Below is a small trained network, with its code and all its weights. Each question gives an input and a class and asks what happens when units are switched off, that is, made to give their printed mean instead of their output.

import numpy as np


def w(rows, s, z=0):
    codes = np.array(rows[::2]) - 128.0
    scale = np.full(codes.shape[1], s)
    scale[-1] = z or s
    return codes * scale


def f(y):
    return y / 2 * (1 + np.tanh(0.7978845608 * (y + 0.044715 * y**3)))


def log_softmax(a):
    a = a - a.max(-1, keepdims=True)
    return a - np.log(np.exp(a).sum(-1, keepdims=True))


def net(x, mask):
    res = np.array(x, float).reshape(1, 3) / 4 @ E
    y = f(res @ A[0][:, :-1].T + A[0][:, -1])
    res = res + np.where(mask, y, B[0][:, -1]) @ B[0][:, :-1]
    return log_softmax(res[-1] @ U[:, :-1].T + U[:, -1])


A, B = {}, {}
E = w([
[2,137,173,74,132],'x0',
[145,48,151,120,204],'x1',
[201,218,188,116,202],'x2',
],0.0093)
A[0] = w([
[99,167,90,198,117,154],'N0',
[155,124,117,193,127,149],'N1',
[183,77,74,217,105,53],'N2',
[114,106,93,152,111,2],'N3',
[111,196,112,151,58,126],'N4',
[135,45,136,119,225,183],'N5',
[206,189,135,109,175,110],'N6',
[59,111,110,114,131,99],'N7',
[40,140,194,65,143,147],'N8',
[76,146,154,142,75,128],'N9',
[125,39,47,166,54,31],'N10',
[105,183,122,162,80,120],'N11',
[69,79,59,183,137,233],'N12',
[139,149,90,175,108,92],'N13',
[121,41,154,124,83,85],'N14',
[141,163,251,118,204,162],'N15',
],0.013,0.0046)
B[0] = w([
[114,118,132,121,59,162],'N0',
[128,37,117,94,132,173],'N1',
[192,78,98,122,246,210],'N2',
[106,182,150,106,152,136],'N3',
[99,46,177,210,131,190],'N4',
[44,71,172,218,53,238],'N5',
[108,168,53,186,211,236],'N6',
[200,176,77,109,173,177],'N7',
[254,46,50,118,179,230],'N8',
[171,136,104,199,171,173],'N9',
[106,237,52,168,153,230],'N10',
[98,71,204,181,78,169],'N11',
[145,204,122,161,79,232],'N12',
[143,71,123,133,168,153],'N13',
[106,174,167,171,143,179],'N14',
[97,180,62,198,108,254],'N15',
],0.0085,0.0096)
U = w([
[123,243,63,146,170,136],'0',
[201,106,70,116,190,241],'1',
[50,62,249,237,103,177],'2',
[156,132,113,135,93,167],'3',
[97,115,111,14,103,3],'4',
[147,108,194,38,110,3],'5',
[148,111,159,60,67,3],'6',
[121,142,186,93,85,3],'7',
],0.012,0.0054)

Each question gives the input, the list of numbers given to net, and the class t.
The units are the neurons (one row each of A and B). Each row of codes is followed by its name. A weight is (code - 128) times the scale printed after its matrix; where a second scale follows, it is the last column's (A, B and U).
mask holds one flag per neuron, in row order. A switched-off neuron (its flag False) gives its mean, the last column of its row in B, instead of its output. The means were averaged over made-up inputs and are rounded, as every weight is.
A unit's drop is (log p(t) with every unit on - log p(t) with that unit switched off) / (log p(t) with every unit on - log p(t) with every unit switched off).
The circuit of an input: a set's keep is (log p(t) with only the set's units on - log p(t) with every unit switched off) / (log p(t) with every unit on - log p(t) with every unit switched off). Starting from the 12 units with the biggest drops (on a tie, the unit counted first), units are removed one at a time, each time the one whose removal leaves the highest keep (on an exact tie, the one counted first), for as long as the keep stays at least 0.8.
units of the circuit, in order: the units of the circuit, biggest drop first
top k neurons: the k neurons with the biggest drops, biggest first
drop of u: that unit's drop, to one decimal
input [-8,-7,0], class 1: units of the circuit, in order	(N2)
input [-1,0,2], class 3: units of the circuit, in order	(N10 N2)
input [4,-4,2], class 1: top 2 neurons	(N5 N8)
input [3,2,0], class 3: units of the circuit, in order	(N2 N6 N4)
input [-1,8,8], class 0: top 2 neurons	(N6 N15)
input [2,-1,2], class 3: top 4 neurons	(N10 N2 N6 N7)
input [-2,4,5], class 0: top 3 neurons	(N6 N15 N4)
input [-7,2,-8], class 0: top 2 neurons	(N10 N12)
input [5,1,-5], class 0: top 2 neurons	(N12 N2)
input [-5,-8,-5], class 2: top 3 neurons	(N4 N11 N8)
input [4,-7,3], class 2: top 2 neurons	(N4 N11)
input [-4,5,1], class 2: top 2 neurons	(N5 N8)
input [-6,-5,3], class 1: drop of N5	0.4
input [-4,7,1], class 2: units of the circuit, in order	(N5)
input [-4,7,0], class 2: drop of N5	0.7
input [7,5,-7], class 0: drop of N14	0.2
input [5,1,1], class 1: drop of N13	0.0
input [6,-6,5], class 1: top 2 neurons	(N8 N5)
